Here is a tiny trained network, its code and every weight. The questions are about switching its units off for an input and a target symbol, where a switched-off unit gives its printed mean instead of its output.

import numpy as np


def w(rows, s, z=0):
    codes = np.array(rows[::2]) - 128.0
    scale = np.full(codes.shape[1], s)
    scale[-1] = z or s
    return codes * scale


def norm(h):
    return h / np.sqrt((h * h).mean(-1, keepdims=True) + 1e-5)


def f(y):
    return y / 2 * (1 + np.tanh(0.7978845608 * (y + 0.044715 * y**3)))


def softmax(a):
    e = np.exp(a - a.max(-1, keepdims=True))
    return e / e.sum(-1, keepdims=True)


def log_softmax(a):
    a = a - a.max(-1, keepdims=True)
    return a - np.log(np.exp(a).sum(-1, keepdims=True))


def net(x, mask):
    ids = ['ΞΠΣΨαεμτ'.index(c) for c in x.split()]
    T = len(ids)
    res = E[ids] + P[:T]
    u = 0
    for l in range(2):
        r = norm(res)
        for j in range(2):
            rows = slice(3 * j, 3 * j + 3)
            q, k, v = (r @ M[l][rows].T for M in (Q, K, V))
            z = softmax(np.where(np.tri(T) > 0, q @ k.T / 3**0.5, -1e9)) @ v
            o = O[l][rows]
            res = res + np.where(mask[u + j], z, o[:, -1]) @ o[:, :-1]
        u += 2
        y = f(norm(res) @ A[l][:, :-1].T + A[l][:, -1])
        res = res + np.where(mask[u : u + 4], y, B[l][:, -1]) @ B[l][:, :-1]
        u += 4
    return log_softmax(norm(res)[-1] @ U[:, :-1].T + U[:, -1])


Q, K, V, O, A, B = {}, {}, {}, {}, {}, {}
E = w([
[117,110,99,124],'Ξ',
[118,86,129,131],'Π',
[133,77,136,209],'Σ',
[92,87,130,119],'Ψ',
[116,254,83,112],'α',
[117,95,115,132],'ε',
[71,122,189,77],'μ',
[121,98,222,154],'τ',
],0.00069)
P = w([
[213,204,54,3],'0',
[101,33,171,171],'1',
[76,46,163,190],'2',
[61,50,173,206],'3',
[42,65,175,226],'4',
[34,54,173,219],'5',
[32,42,174,222],'6',
[28,40,163,232],'7',
[22,47,176,235],'8',
],0.00036)
Q[0] = w([
[253,130,40,8],'0.h1',
[29,126,217,230],'0.h1',
[3,128,205,242],'0.h1',
[137,49,139,118],'0.h2',
[138,43,144,115],'0.h2',
[139,53,140,115],'0.h2',
],0.0046)
K[0] = w([
[98,12,98,171],'0.h1',
[148,238,146,93],'0.h1',
[161,235,159,85],'0.h1',
[97,51,241,223],'0.h2',
[98,38,253,233],'0.h2',
[100,48,252,230],'0.h2',
],0.0036)
V[0] = w([
[67,159,174,211],'0.h1',
[144,200,84,184],'0.h1',
[5,181,87,132],'0.h1',
[212,158,135,94],'0.h2',
[145,123,142,130],'0.h2',
[51,88,172,179],'0.h2',
],0.0017)
O[0] = w([
[43,92,131,183,98],'0.h1',
[98,57,15,159,151],'0.h1',
[4,98,89,79,172],'0.h1',
[87,44,154,167,34],'0.h2',
[129,121,146,131,127],'0.h2',
[189,226,122,103,251],'0.h2',
],0.0015,0.0011)
A[0] = w([
[95,48,243,192,160],'0.n1',
[130,210,141,179,25],'0.n2',
[118,255,154,152,2],'0.n3',
[144,122,81,184,128],'0.n4',
],0.0015,0.00062)
B[0] = w([
[152,203,21,75,253],'0.n1',
[200,33,150,63,116],'0.n2',
[252,52,151,99,111],'0.n3',
[89,113,170,81,152],'0.n4',
],0.0011,0.00044)
Q[1] = w([
[41,44,12,226],'1.h1',
[185,145,174,54],'1.h1',
[69,124,83,216],'1.h1',
[246,165,197,81],'1.h2',
[253,130,175,82],'1.h2',
[253,161,195,78],'1.h2',
],0.0053)
K[1] = w([
[4,134,167,216],'1.h1',
[212,134,133,26],'1.h1',
[65,126,107,228],'1.h1',
[51,214,246,237],'1.h2',
[85,209,249,250],'1.h2',
[56,212,249,241],'1.h2',
],0.0033)
V[1] = w([
[140,105,90,171],'1.h1',
[110,140,171,18],'1.h1',
[154,133,135,203],'1.h1',
[84,200,222,90],'1.h2',
[47,204,67,49],'1.h2',
[131,191,107,252],'1.h2',
],0.0016)
O[1] = w([
[125,135,158,102,177],'1.h1',
[88,140,76,203,9],'1.h1',
[171,94,131,83,177],'1.h1',
[129,6,129,48,25],'1.h2',
[219,174,126,44,6],'1.h2',
[111,129,17,156,21],'1.h2',
],0.0017,0.00017)
A[1] = w([
[73,118,176,2,198],'1.n1',
[172,170,77,204,165],'1.n2',
[93,165,67,49,65],'1.n3',
[206,108,189,106,1],'1.n4',
],0.0024,0.00089)
B[1] = w([
[138,89,83,118,255],'1.n1',
[135,93,76,101,214],'1.n2',
[91,122,132,180,119],'1.n3',
[4,176,106,123,23],'1.n4',
],0.0025,0.00056)
U = w([
[248,51,88,237,251],'Ξ',
[157,239,172,105,56],'Π',
[78,46,171,2,151],'Σ',
[123,86,244,157,157],'Ψ',
[8,153,33,211,144],'α',
[110,68,104,58,3],'ε',
[194,216,23,32,124],'μ',
[106,213,208,145,36],'τ',
],0.0062,0.0022)

Each question gives the input, a string of symbols that net reads in full, and the target symbol t.
The units are the heads (3 rows each of Q, K, V and O) and the neurons (one row each of A and B). Each row of codes is followed by its name. A weight is (code - 128) times the scale printed after its matrix; where a second scale follows, it is the last column's (O, A, B and U).
mask holds one flag per unit, layer by layer, with each layer's heads first. A switched-off unit (its flag False) gives its mean, the last column of its rows in O or B, instead of its output. The means were averaged over made-up inputs and are rounded, as every weight is.
A unit's drop is (log p(t) with every unit on - log p(t) with that unit switched off) / (log p(t) with every unit on - log p(t) with every unit switched off).
The circuit of an input: a set's keep is (log p(t) with only the set's units on - log p(t) with every unit switched off) / (log p(t) with every unit on - log p(t) with every unit switched off). Starting from all 12 units, units are removed one at a time, each time the one whose removal leaves the highest keep (on an exact tie, the one counted first), for as long as the keep stays at least 0.8.
units of the circuit, in order: the units of the circuit, biggest drop first
most important unit: the unit with the biggest drop
top k neurons: the k neurons with the biggest drops, biggest first
k most important neurons of layer l: the k neurons of layer l with the biggest drops, biggest first
which heads matter: for each layer, one digit per head in row order, 1 if its drop is at least 0.15 and else 0, layers parted by /
input ε Σ ε Ξ ε Π Ψ, target Ξ: top 2 neurons : [0.n4 0.n3]
input μ μ Σ Π μ Ξ, target Σ: units of the circuit, in order : [0.h1]
input Σ Ξ α μ α α ε, target α: units of the circuit, in order : [0.h1 1.h2]
input Σ Σ α Π, target α: which heads matter : 10 / 01
input α Ψ μ Σ Σ Ξ Σ Ψ, target μ: units of the circuit, in order : [1.h2 0.h2]
input μ μ Π, target Σ: units of the circuit, in order : [1.h2 1.n4]
input μ ε Ξ, target Σ: top 2 neurons : [1.n4 0.n1]
input Π α τ Σ, target Ψ: which heads matter : 11 / 11
input ε ε α Π, target τ: units of the circuit, in order : [0.h2 1.h2 0.h1]
input τ τ ε, target Ψ: top 3 neurons : [1.n1 1.n4 0.n2]
input Σ Ψ Σ Ξ α, target α: units of the circuit, in order : [0.h1 0.h2]
input Ψ Ψ μ Σ τ ε τ α, target Σ: 2 most important neurons of layer 1 : [1.n1 1.n2]
input α Σ Σ τ Σ ε, target μ: units of the circuit, in order : [1.h2 0.h2]
input Ξ α μ ε Π, target Π: units of the circuit, in order : [0.h2 1.h2]
input Ψ τ α τ, target Σ: units of the circuit, in order : [1.h2 0.n1]
input Ψ ε Ξ α, target Σ: top 2 neurons : [0.n1 1.n1]
input Π τ Σ α, target Ψ: which heads matter : 11 / 01
input Π μ Σ ε Σ α Ξ, target Ψ: most important unit : 0.h1
input μ Ξ Σ Ψ, target Ξ: units of the circuit, in order : [0.h1 1.h1 1.n4]
input α μ Ξ μ μ, target μ: units of the circuit, in order : [1.h2 0.h2 0.h1]
input τ Π Ψ, target Ψ: which heads matter : 10 / 01
input α Σ ε α, target α: units of the circuit, in order : [0.h2]
input Ψ α Σ Ξ μ Ψ ε Π, target Σ: top 3 neurons : [1.n1 0.n1 1.n2]
input τ Ξ τ ε Ψ, target Ψ: which heads matter : 11 / 01
